[[-4.50 -0.71  0.64  0.02 -3.45 -0.54  3.25 -0.60 -1.77]
 [ 2.42 -4.54  1.16  4.77 -2.07 -0.96  1.81  2.70 -6.77]
 [ 2.94 -3.29  1.57  4.63 -1.44 -2.74  2.27  3.51 -6.78]
 [-4.46 -0.26  1.34  0.18 -3.03 -1.43  3.53 -0.72 -1.97]
 [ 2.52 -4.15  2.12  4.73 -1.47 -2.01  2.43  3.17 -6.17]
 [ 4.28  3.21 -2.42 -1.40 -1.19  2.82  4.46  0.99  1.28]
 [ 1.73 -3.63  1.37  2.99 -3.37 -1.94 -0.03  2.09 -3.39]
 [ 3.74  2.73 -4.33 -3.47 -1.51  1.96  4.30  2.36  1.69]]
Indices start at 0.
The entry in the bottom-left corner: 3.74
What is the entry directly above 3.21?
Answer: -4.15
The entry in row 0 and column 2 is 0.64
The entry at row 0, column 0 -> -4.50
The top-right entry: -1.77
What is the entry just left of 2.43?
Answer: -2.01
What is the entry at row 2, column 1?
Answer: -3.29
The entry just left of -3.29 is 2.94
What is the entry just left of 2.36?
Answer: 4.30
What is the entry just left of -3.63?
Answer: 1.73
The entry directly above 1.57 is 1.16
The entry just left of the smallest entry: 3.51
The entry in row 2 and column 2 is 1.57
What is the entry at row 1, column 0?
Answer: 2.42
What is the entry directly above -1.94?
Answer: 2.82
The largest entry is 4.77
What is the entry directly above the smallest entry?
Answer: -6.77
The entry in the bottom-right corner: 1.69
What is the entry directly below the largest entry?
Answer: 4.63
What is the entry just right of the largest entry?
Answer: -2.07
The entry at row 0, column 1 -> -0.71
The top entry of the column that holds the largest entry -> 0.02
The entry just right of -0.03 -> 2.09
The entry directly below the smallest entry is -1.97
The entry just left of -0.03: -1.94
What is the entry directly above 2.70?
Answer: -0.60
The entry just left of 2.70: 1.81

B =
[[4 4 4 4]
 [8 5 3 3]
 [4 4 4 4]
 [3 4 4 4]
 [4 4 4 4]
 [4 4 4 4]
 [3 4 4 4]
 [5 5 4 4]
 [1 2 4 4]]
Indices start at 0.
What is the entry in row 1 and column 0?
A: 8
What is the entry directly above the largest entry?
A: 4
What is the top-right entry?
A: 4
What is the entry at row 0, column 1?
A: 4
What is the entry in the bottom-right corner?
A: 4
The entry in row 1 and column 1: 5
The entry at row 2, column 0 is 4
What is the minimum?
A: 1
What is the entry at row 2, column 2?
A: 4
The entry at row 0, column 2 is 4
What is the entry at row 1, column 2?
A: 3
The entry just right of the smallest entry is 2

grid =
[[ 4.85  0.41 -1.09 -2.11  5.26 -3.69  2.07  1.92 -3.76]
 [ 1.48  0.63  0.17  0.01  2.28  2.88 -0.26  4.43  0.59]
 [-0.46 -3.10 -5.97 -2.58  0.01  0.15  0.08  5.04 -0.83]
 [-1.56  2.65 -0.33  0.65 -4.89 -3.48  3.83  0.85  0.31]
 [ 1.52 -2.01  0.71 -3.98  0.29 -0.81  0.60 -1.87  6.75]]
The entry just left of -2.11: -1.09
Give the entry directly above the centre entry.
Answer: 2.28
Give the entry in the top-left corner.
Answer: 4.85
The last entry, reading row by row -> 6.75
Give the smallest entry in the last column.
Answer: -3.76
Give the second smallest entry.
Answer: -4.89
Give the entry just right of the centre entry.
Answer: 0.15
The 3rd largest entry is 5.04
Give the median entry.
Answer: 0.17
Give the last entry of the smallest entry's row.
Answer: -0.83
The entry just right of -3.10 -> -5.97
Give the fifth-last entry, reading row by row.
Answer: 0.29
Give the entry directly above 2.65.
Answer: -3.10
Give the entry just right of 2.28.
Answer: 2.88
The entry just left of the centre entry is -2.58
The entry directly below 0.65: -3.98
The entry just right of 0.15: 0.08
The smallest entry in the first column is -1.56
The entry just right of -3.48 is 3.83
Give the entry just right of -1.09.
Answer: -2.11
The entry directly above the largest entry -> 0.31
The entry directly below the smallest entry: -0.33
The first entry of the smallest entry's row -> -0.46
Give the entry just left of -3.69.
Answer: 5.26
The entry in the bottom-left corner is 1.52
Give the second entry on the diagonal from the top-right corner.
Answer: 4.43
Give the entry just left of -0.33.
Answer: 2.65
Give the entry directly above -3.98.
Answer: 0.65
Give the entry just right of 0.17.
Answer: 0.01
The entry directly above -0.83: 0.59

x =
[[ 22.33  -4.76  20.37  17.91  -1.78  17.88  14.83  19.15  11.59]
 [ 22.96  -9.63  20.80  21.64  -2.58  17.57  17.36  19.01   9.57]
 [ 24.34 -14.90  22.20  24.81  -3.29  16.55  21.05  19.57   8.64]
 [ 22.59  -7.93  20.65  20.47  -1.74  18.01  16.27  18.97  10.40]
 [ 23.18  -5.99  20.77  19.17  -1.61  17.65  16.09  19.10  10.27]]
Indices start at 0.
The top entry of the column that holds the smallest entry: -4.76
The maximum is 24.81
The entry just left of the smallest entry is 24.34
The entry at row 1, column 0 -> 22.96
Give the bottom-right entry.
Answer: 10.27
The entry directly above the smallest entry -> -9.63
Give the bottom entry of the column that holds the smallest entry.
Answer: -5.99
The entry in the top-right corner -> 11.59
Give the entry in row 0 and column 2.
Answer: 20.37
The top-left entry -> 22.33
The entry just right of 19.57 is 8.64
Give the entry directly above 20.77.
Answer: 20.65
Give the entry just right of 21.05.
Answer: 19.57
The entry just right of 17.91 is -1.78
The entry just left of the largest entry -> 22.20
The entry just left of 19.17 is 20.77
The entry directly below the centre entry: -1.74
The bottom-left entry -> 23.18
The entry just right of -9.63 -> 20.80
The entry directly above 24.81: 21.64
Give the entry just right of 19.17.
Answer: -1.61
Give the entry directly above -1.74.
Answer: -3.29
Give the entry just right of the centre entry.
Answer: 16.55
The entry directly below the smallest entry is -7.93
Give the entry just left of -1.74.
Answer: 20.47
The entry directly below 17.36 -> 21.05
The entry just right of 20.77 -> 19.17

Questions about the row below.
1) The entry just left of the centre entry?
2) The smallest entry?
3) The entry at the centre?
4) The entry just right of 59?
5) The entry just right of the centre entry?
[84 34 74 14 48 49 94 56 55 42 59 60 49 64 84]
1) 94
2) 14
3) 56
4) 60
5) 55
